Here is a tiny trained network, its code and every weight. The questions are about switching its units off for an input and a class, where a switched-off unit gives its printed mean instead of its output.

import numpy as np


def w(rows, s, z=0):
    codes = np.array(rows[::2]) - 128.0
    scale = np.full(codes.shape[1], s)
    scale[-1] = z or s
    return codes * scale


def norm(h):
    return h / np.sqrt((h * h).mean(-1, keepdims=True) + 1e-5)


def f(y):
    return y / 2 * (1 + np.tanh(0.7978845608 * (y + 0.044715 * y**3)))


def log_softmax(a):
    a = a - a.max(-1, keepdims=True)
    return a - np.log(np.exp(a).sum(-1, keepdims=True))


def net(x, mask):
    res = np.array(x, float).reshape(1, 3) / 4 @ E
    u = 0
    for l in range(2):
        y = f(norm(res) @ A[l][:, :-1].T + A[l][:, -1])
        res = res + np.where(mask[u : u + 4], y, B[l][:, -1]) @ B[l][:, :-1]
        u += 4
    return log_softmax(norm(res)[-1] @ U[:, :-1].T + U[:, -1])


A, B = {}, {}
E = w([
[152,3,245,109],'x0',
[211,56,53,123],'x1',
[179,158,141,229],'x2',
],0.0048)
A[0] = w([
[196,61,90,130,162],'L0N1',
[108,115,99,5,1],'L0N2',
[116,186,80,142,105],'L0N3',
[183,68,40,111,5],'L0N4',
],0.012,0.0046)
B[0] = w([
[125,162,219,128,253],'L0N1',
[247,190,165,184,180],'L0N2',
[154,73,145,77,201],'L0N3',
[19,198,109,144,200],'L0N4',
],0.012,0.0054)
A[1] = w([
[127,186,72,107,70],'L1N1',
[133,178,2,101,97],'L1N2',
[199,177,152,180,28],'L1N3',
[91,214,168,115,252],'L1N4',
],0.011,0.0032)
B[1] = w([
[105,53,189,250,147],'L1N1',
[148,130,200,102,169],'L1N2',
[176,150,73,125,167],'L1N3',
[110,176,95,112,254],'L1N4',
],0.018,0.0093)
U = w([
[19,210,116,118,188],'0',
[157,79,229,105,217],'1',
[249,193,92,147,178],'2',
[156,158,87,46,189],'3',
[144,71,64,126,16],'4',
[103,62,67,178,22],'5',
[89,41,60,189,1],'6',
],0.016,0.0072)

Each question gives the input, the list of numbers given to net, and the class t.
The units are the neurons (one row each of A and B). Each row of codes is followed by its name. A weight is (code - 128) times the scale printed after its matrix; where a second scale follows, it is the last column's (A, B and U).
mask holds one flag per neuron, layer by layer. A switched-off neuron (its flag False) gives its mean, the last column of its row in B, instead of its output. The means were averaged over made-up inputs and are rounded, as every weight is.
A unit's drop is (log p(t) with every unit on - log p(t) with that unit switched off) / (log p(t) with every unit on - log p(t) with every unit switched off).
The circuit of an input: a set's keep is (log p(t) with only the set's units on - log p(t) with every unit switched off) / (log p(t) with every unit on - log p(t) with every unit switched off). Starting from all 8 units, units are removed one at a time, each time the one whose removal leaves the highest keep (on an exact tie, the one counted first), for as long as the keep stays at least 0.8.
units of the circuit, in order: the units of the circuit, biggest drop first
top k neurons: the k neurons with the biggest drops, biggest first
top k neurons in layer l: the k neurons of layer l with the biggest drops, biggest first
drop of u: that unit's drop, to one decimal
input [-8,-5,-5], class 1: units of the circuit, in order	(L0N1 L1N2 L0N4 L1N1)
input [-3,3,-8], class 2: top neuron	(L0N2)
input [-6,-5,8], class 2: top 2 neurons in layer 1	(L1N3 L1N1)
input [-4,-3,1], class 1: top 4 neurons	(L1N4 L0N1 L0N2 L1N3)
input [-4,0,-3], class 1: top 3 neurons in layer 1	(L1N4 L1N3 L1N2)
input [-1,-3,1], class 3: units of the circuit, in order	(L1N1 L0N4 L0N3)
input [5,8,5], class 0: top 2 neurons in layer 0	(L0N4 L0N2)
input [-5,-3,3], class 1: top 2 neurons	(L0N1 L0N2)
input [-2,-1,2], class 3: top 2 neurons in layer 0	(L0N3 L0N4)
input [-8,0,8], class 1: units of the circuit, in order	(L0N1 L1N2 L0N3 L1N1)
input [5,-2,6], class 2: top 3 neurons in layer 0	(L0N3 L0N4 L0N1)
input [-5,-4,5], class 1: top 3 neurons in layer 0	(L0N2 L0N1 L0N3)
input [-6,-1,-7], class 2: top 3 neurons	(L0N2 L0N4 L1N3)
input [-6,-3,4], class 1: top 2 neurons	(L0N1 L0N2)
input [-7,-4,-8], class 2: top 2 neurons	(L0N2 L0N4)
input [-5,1,0], class 1: top 2 neurons	(L0N1 L1N4)
input [-7,-6,4], class 1: units of the circuit, in order	(L0N1 L0N3 L1N2 L1N1)
input [-7,8,-1], class 0: top 2 neurons in layer 0	(L0N4 L0N1)
input [-7,0,5], class 1: top neuron in layer 0	(L0N1)
input [-1,7,0], class 0: drop of L0N4	0.1
input [-2,-4,-7], class 2: drop of L0N2	1.4
input [2,6,-2], class 0: drop of L0N4	0.3
